Below are the code and all the weights of a small trained network. Each question names an input and a target symbol and asks about switching units off, where a switched-off unit gives its printed mean instead of its output.

import numpy as np


def w(rows, s, z=0):
    codes = np.array(rows[::2]) - 128.0
    scale = np.full(codes.shape[1], s)
    scale[-1] = z or s
    return codes * scale


def f(y):
    return y / 2 * (1 + np.tanh(0.7978845608 * (y + 0.044715 * y**3)))


def softmax(a):
    e = np.exp(a - a.max(-1, keepdims=True))
    return e / e.sum(-1, keepdims=True)


def log_softmax(a):
    a = a - a.max(-1, keepdims=True)
    return a - np.log(np.exp(a).sum(-1, keepdims=True))


def net(x, mask):
    ids = ['βδηπτψω'.index(c) for c in x.split()]
    T = len(ids)
    res = E[ids] + P[:T]
    r = res
    for j in range(2):
        rows = slice(3 * j, 3 * j + 3)
        q, k, v = (r @ M[0][rows].T for M in (Q, K, V))
        z = softmax(np.where(np.tri(T) > 0, q @ k.T / 3**0.5, -1e9)) @ v
        o = O[0][rows]
        res = res + np.where(mask[j], z, o[:, -1]) @ o[:, :-1]
    y = f(res @ A[0][:, :-1].T + A[0][:, -1])
    res = res + np.where(mask[2:18], y, B[0][:, -1]) @ B[0][:, :-1]
    return log_softmax(res[-1] @ U[:, :-1].T + U[:, -1])


Q, K, V, O, A, B = {}, {}, {}, {}, {}, {}
E = w([
[143,136,99,115,120,175,185,117],'β',
[142,103,133,193,199,36,224,199],'δ',
[33,126,80,129,194,66,141,225],'η',
[114,119,105,5,105,124,189,126],'π',
[169,69,164,124,119,150,166,127],'τ',
[215,148,96,62,66,29,143,145],'ψ',
[165,100,212,189,106,83,107,190],'ω',
],0.013)
P = w([
[133,204,211,119,186,168,181,69],'0',
[94,132,149,128,68,115,213,226],'1',
[171,154,69,108,185,126,109,62],'2',
[74,53,148,123,62,90,165,224],'3',
[125,137,64,135,129,90,137,16],'4',
[57,1,136,123,56,94,132,213],'5',
[68,106,65,169,118,97,113,6],'6',
[59,15,143,117,38,95,144,210],'7',
],0.0088)
Q[0] = w([
[167,128,59,102,184,180,34,80],'head 0',
[90,147,188,70,34,141,78,81],'head 0',
[39,133,74,13,108,168,163,177],'head 0',
[99,154,139,114,61,217,230,249],'head 1',
[94,68,156,108,159,114,202,78],'head 1',
[139,125,169,180,40,133,166,242],'head 1',
],0.017)
K[0] = w([
[121,242,131,86,168,164,112,105],'head 0',
[154,176,110,83,58,135,61,151],'head 0',
[70,131,8,133,96,148,188,94],'head 0',
[138,219,204,62,213,159,214,154],'head 1',
[67,124,120,114,112,148,59,46],'head 1',
[139,213,225,112,167,123,117,138],'head 1',
],0.017)
V[0] = w([
[140,24,146,120,143,173,153,92],'head 0',
[192,163,104,120,106,177,113,186],'head 0',
[49,197,184,150,133,182,169,146],'head 0',
[19,187,80,16,136,153,154,149],'head 1',
[81,194,130,111,153,8,65,146],'head 1',
[123,43,231,25,75,95,114,135],'head 1',
],0.014)
O[0] = w([
[148,185,136,175,124,78,149,153,134],'head 0',
[71,89,141,230,155,127,126,144,4],'head 0',
[118,113,90,22,66,105,65,114,115],'head 0',
[111,251,46,180,91,154,163,207,96],'head 1',
[75,173,254,40,140,109,178,157,175],'head 1',
[237,144,124,50,154,162,15,241,87],'head 1',
],0.0077,0.0038)
A[0] = w([
[128,111,121,150,138,156,112,155,2],'neuron 0',
[90,92,118,150,83,125,120,145,75],'neuron 1',
[138,161,105,123,126,151,114,147,46],'neuron 2',
[122,181,169,101,188,128,71,102,61],'neuron 3',
[70,104,163,137,136,155,149,130,74],'neuron 4',
[135,94,110,133,97,139,97,105,88],'neuron 5',
[110,212,119,124,189,133,123,62,85],'neuron 6',
[163,142,127,119,166,156,94,83,74],'neuron 7',
[129,116,90,116,87,113,135,167,159],'neuron 8',
[157,140,150,124,162,250,161,81,144],'neuron 9',
[126,114,160,113,150,121,118,107,96],'neuron 10',
[168,167,119,144,201,145,166,62,94],'neuron 11',
[157,199,130,117,119,120,93,145,95],'neuron 12',
[124,129,145,112,196,127,118,67,78],'neuron 13',
[159,113,144,94,180,146,135,107,143],'neuron 14',
[109,171,137,127,136,118,149,113,140],'neuron 15',
],0.018,0.0074)
B[0] = w([
[172,191,127,47,99,115,142,99,130],'neuron 0',
[78,156,96,148,152,154,193,95,172],'neuron 1',
[127,212,58,188,144,73,149,169,159],'neuron 2',
[230,161,157,113,153,111,207,46,157],'neuron 3',
[182,145,110,84,113,60,114,128,209],'neuron 4',
[134,179,152,133,145,53,94,164,156],'neuron 5',
[196,70,163,125,128,184,183,181,182],'neuron 6',
[36,69,113,137,119,216,179,134,143],'neuron 7',
[159,128,158,123,139,204,105,94,254],'neuron 8',
[203,27,77,91,146,79,122,148,142],'neuron 9',
[105,138,5,123,121,184,105,138,199],'neuron 10',
[104,219,168,94,118,105,50,127,198],'neuron 11',
[75,87,95,118,116,59,173,159,206],'neuron 12',
[159,186,173,154,143,154,174,173,184],'neuron 13',
[39,113,104,201,90,117,100,107,229],'neuron 14',
[102,132,136,159,140,122,44,107,212],'neuron 15',
],0.014,0.0086)
U = w([
[96,65,156,181,139,184,199,73,126],'β',
[108,26,138,89,86,16,192,50,198],'δ',
[31,155,210,176,121,84,103,99,118],'η',
[114,87,124,141,106,107,154,163,2],'π',
[227,72,117,127,126,118,59,74,195],'τ',
[76,28,248,89,112,175,193,217,218],'ψ',
[52,1,120,163,92,105,71,138,81],'ω',
],0.0039,0.0032)

Each question gives the input, a string of symbols that net reads in full, and the target symbol t.
The units are the heads (3 rows each of Q, K, V and O) and the neurons (one row each of A and B). Each row of codes is followed by its name. A weight is (code - 128) times the scale printed after its matrix; where a second scale follows, it is the last column's (O, A, B and U).
mask holds one flag per unit, heads first, then neurons. A switched-off unit (its flag False) gives its mean, the last column of its rows in O or B, instead of its output. The means were averaged over made-up inputs and are rounded, as every weight is.
A unit's drop is (log p(t) with every unit on - log p(t) with that unit switched off) / (log p(t) with every unit on - log p(t) with every unit switched off).
The circuit of an input: a set's keep is (log p(t) with only the set's units on - log p(t) with every unit switched off) / (log p(t) with every unit on - log p(t) with every unit switched off). Starting from the 12 units with the biggest drops (on a tie, the unit counted first), units are removed one at a time, each time the one whose removal leaves the highest keep (on an exact tie, the one counted first), for as long as the keep stays at least 0.8.
circuit, biggest first: the units of the circuit, biggest drop first
most important unit: the unit with the biggest drop
k most important neurons: the k neurons with the biggest drops, biggest first
drop of u: that unit's drop, to one decimal
input τ δ δ, target η: most important unit	neuron 11
input δ δ ψ, target δ: circuit, biggest first	(head 1; neuron 3; neuron 12)
input ω β δ ψ ψ ω, target ω: circuit, biggest first	(head 1; neuron 14; neuron 10)
input δ ω δ δ, target δ: circuit, biggest first	(head 1; neuron 4)
input ψ δ β τ ψ δ ω ω, target ψ: circuit, biggest first	(head 1; neuron 14; neuron 15)
input τ δ β τ π δ ω, target β: 3 most important neurons	(neuron 3; neuron 13; neuron 10)
input δ τ ψ δ ψ, target η: circuit, biggest first	(head 0; neuron 11)
input ω ψ ψ β, target ω: circuit, biggest first	(head 1; neuron 14)
input τ δ ψ δ δ δ, target τ: circuit, biggest first	(head 1; neuron 8)
input η β δ, target η: circuit, biggest first	(neuron 11; head 0)
input β δ ψ, target δ: circuit, biggest first	(head 1; neuron 12; neuron 3)
input β δ δ β δ π η δ, target β: circuit, biggest first	(head 1; neuron 1; neuron 8)
input δ τ δ, target ω: 3 most important neurons	(neuron 14; neuron 7; neuron 3)
input η ψ ψ β, target η: circuit, biggest first	(head 1; neuron 15)
input β δ ω β ψ δ δ η, target β: circuit, biggest first	(head 1; neuron 1; neuron 8)
input τ δ δ δ ψ η ψ π, target τ: circuit, biggest first	(head 1)
input δ ψ δ, target δ: 2 most important neurons	(neuron 3; neuron 12)
input δ ω δ, target β: 3 most important neurons	(neuron 3; neuron 13; neuron 7)
input δ β δ δ δ ψ β ω, target δ: circuit, biggest first	(head 1; neuron 4)
input ω ω δ ψ β, target τ: most important unit	neuron 9
input δ δ δ ψ β β, target δ: 2 most important neurons	(neuron 4; neuron 8)
input δ β δ δ δ δ π, target π: 3 most important neurons	(neuron 2; neuron 12; neuron 6)
input ω ω δ ψ η δ, target ω: 2 most important neurons	(neuron 14; neuron 10)
input ψ ψ δ δ δ δ, target ψ: drop of neuron 4	0.1
input δ ω τ ψ τ δ η, target ψ: drop of neuron 6	1.3
input β η δ τ β ω, target β: drop of head 1	0.6
input δ τ β δ η η, target δ: drop of neuron 4	0.4
